Here is a tiny trained network, its code and every weight. The questions are about switching its units off for an input and a target symbol, where a switched-off unit gives its printed mean instead of its output.

import numpy as np


def w(rows, s, z=0):
    codes = np.array(rows[::2]) - 128.0
    scale = np.full(codes.shape[1], s)
    scale[-1] = z or s
    return codes * scale


def f(y):
    return np.maximum(y, 0)


def softmax(a):
    e = np.exp(a - a.max(-1, keepdims=True))
    return e / e.sum(-1, keepdims=True)


def log_softmax(a):
    a = a - a.max(-1, keepdims=True)
    return a - np.log(np.exp(a).sum(-1, keepdims=True))


def net(x, mask):
    ids = ['ΘΛαγημ'.index(c) for c in x.split()]
    T = len(ids)
    res = E[ids] + P[:T]
    q, k, v = (res @ M[0].T for M in (Q, K, V))
    z = softmax(np.where(np.tri(T) > 0, q @ k.T / 4**0.5, -1e9)) @ v
    res = res + np.where(mask[0], z, O[0][:, -1]) @ O[0][:, :-1]
    y = f(res @ A[0][:, :-1].T + A[0][:, -1])
    res = res + np.where(mask[1:9], y, B[0][:, -1]) @ B[0][:, :-1]
    return log_softmax(res[-1] @ U[:, :-1].T + U[:, -1])


Q, K, V, O, A, B = {}, {}, {}, {}, {}, {}
E = w([
[160,55,98,114,31,149],'Θ',
[96,115,133,145,114,132],'Λ',
[114,37,92,62,26,177],'α',
[135,150,82,92,70,238],'γ',
[124,170,119,63,183,116],'η',
[176,124,116,90,8,118],'μ',
],0.016)
P = w([
[119,75,7,150,135,163],'0',
[96,109,160,202,162,139],'1',
[199,117,45,173,159,86],'2',
[80,104,178,147,115,131],'3',
[164,148,84,91,132,111],'4',
[98,153,181,128,99,132],'5',
[166,183,90,18,115,102],'6',
[104,172,179,114,82,67],'7',
[126,113,103,8,92,90],'8',
],0.015)
Q[0] = w([
[42,156,247,65,61,130],'h1',
[172,56,70,92,120,92],'h1',
[130,150,107,112,192,103],'h1',
[160,179,93,88,106,107],'h1',
],0.012)
K[0] = w([
[180,179,247,69,64,113],'h1',
[129,79,129,151,146,186],'h1',
[95,49,69,175,92,123],'h1',
[73,85,214,131,142,150],'h1',
],0.012)
V[0] = w([
[197,115,165,174,2,108],'h1',
[82,67,96,172,144,99],'h1',
[243,113,103,81,206,114],'h1',
[77,27,178,15,148,52],'h1',
],0.0094)
O[0] = w([
[198,79,191,189,177,75,205],'h1',
[135,58,152,78,126,8,125],'h1',
[138,90,173,11,134,109,2],'h1',
[95,86,90,107,180,118,74],'h1',
],0.013,0.0054)
A[0] = w([
[131,179,138,127,161,100,253],'n1',
[162,93,190,177,84,127,145],'n2',
[166,77,115,104,117,155,218],'n3',
[61,149,143,108,129,108,235],'n4',
[151,118,74,79,148,111,211],'n5',
[251,109,87,134,128,98,171],'n6',
[71,117,132,183,151,79,140],'n7',
[122,151,94,143,60,156,197],'n8',
],0.011,0.0035)
B[0] = w([
[224,160,96,59,120,88,151],'n1',
[108,153,172,172,138,127,206],'n2',
[86,169,162,105,145,174,187],'n3',
[245,64,104,121,8,113,149],'n4',
[75,255,151,192,204,164,179],'n5',
[132,122,98,94,203,153,225],'n6',
[172,74,157,138,151,129,153],'n7',
[155,133,122,81,93,51,252],'n8',
],0.0087,0.013)
U = w([
[86,163,72,166,115,62,98],'Θ',
[180,157,177,119,157,216,5],'Λ',
[20,254,173,162,112,55,226],'α',
[180,103,106,138,128,176,111],'γ',
[222,111,90,92,89,136,185],'η',
[105,141,58,169,147,158,141],'μ',
],0.0085,0.0023)

Each question gives the input, a string of symbols that net reads in full, and the target symbol t.
The units are the heads (4 rows each of Q, K, V and O) and the neurons (one row each of A and B). Each row of codes is followed by its name. A weight is (code - 128) times the scale printed after its matrix; where a second scale follows, it is the last column's (O, A, B and U).
mask holds one flag per unit, heads first, then neurons. A switched-off unit (its flag False) gives its mean, the last column of its rows in O or B, instead of its output. The means were averaged over made-up inputs and are rounded, as every weight is.
A unit's drop is (log p(t) with every unit on - log p(t) with that unit switched off) / (log p(t) with every unit on - log p(t) with every unit switched off).
The circuit of an input: a set's keep is (log p(t) with only the set's units on - log p(t) with every unit switched off) / (log p(t) with every unit on - log p(t) with every unit switched off). Starting from all 9 units, units are removed one at a time, each time the one whose removal leaves the highest keep (on an exact tie, the one counted first), for as long as the keep stays at least 0.8.
circuit, biggest first: the units of the circuit, biggest drop first
most important unit: the unit with the biggest drop
top k neurons: the k neurons with the biggest drops, biggest first
drop of u: that unit's drop, to one decimal
input Θ γ γ Θ, target α: circuit, biggest first	[n2 h1]
input Λ Λ α η α μ γ α, target Λ: circuit, biggest first	[h1 n8]
input γ γ γ α α α α η η, target μ: circuit, biggest first	[h1 n8]
input Θ α η, target Λ: most important unit	n5
input α Θ Θ, target μ: top 2 neurons	[n6 n5]
input η η α η Θ, target α: circuit, biggest first	[n5 h1]
input γ α γ Λ α μ η Λ, target Λ: circuit, biggest first	[h1 n7]
input μ γ γ α, target α: circuit, biggest first	[n2 h1 n6]
input γ α γ Λ γ Θ α η, target η: top 2 neurons	[n1 n4]
input α α γ μ α Θ Θ α, target γ: circuit, biggest first	[h1 n7]
input α Θ γ α α γ Θ, target μ: circuit, biggest first	[h1 n6 n8 n5]
input η γ μ, target α: top 2 neurons	[n5 n4]
input γ γ η Θ Λ, target η: top 4 neurons	[n5 n3 n1 n2]
input Λ γ Λ α, target α: top 4 neurons	[n2 n6 n4 n1]
input γ γ γ α γ α Λ, target μ: top 2 neurons	[n8 n4]
input α η μ, target μ: most important unit	n6
input γ η α γ η α, target η: circuit, biggest first	[h1 n4]
input Θ α Θ η α, target μ: circuit, biggest first	[h1 n8 n5]
input α γ α, target μ: top 3 neurons	[n5 n6 n8]
input α α η Θ γ μ α η, target Λ: most important unit	h1
input η γ η, target α: top 3 neurons	[n5 n6 n7]
input Λ μ γ Θ, target Λ: top 3 neurons	[n8 n2 n6]
input α γ α α α α α Θ, target γ: drop of n3	0.0
input γ η γ Θ Λ μ η α, target Λ: drop of h1	1.5
input γ η η η Θ η α γ, target η: drop of n6	0.0
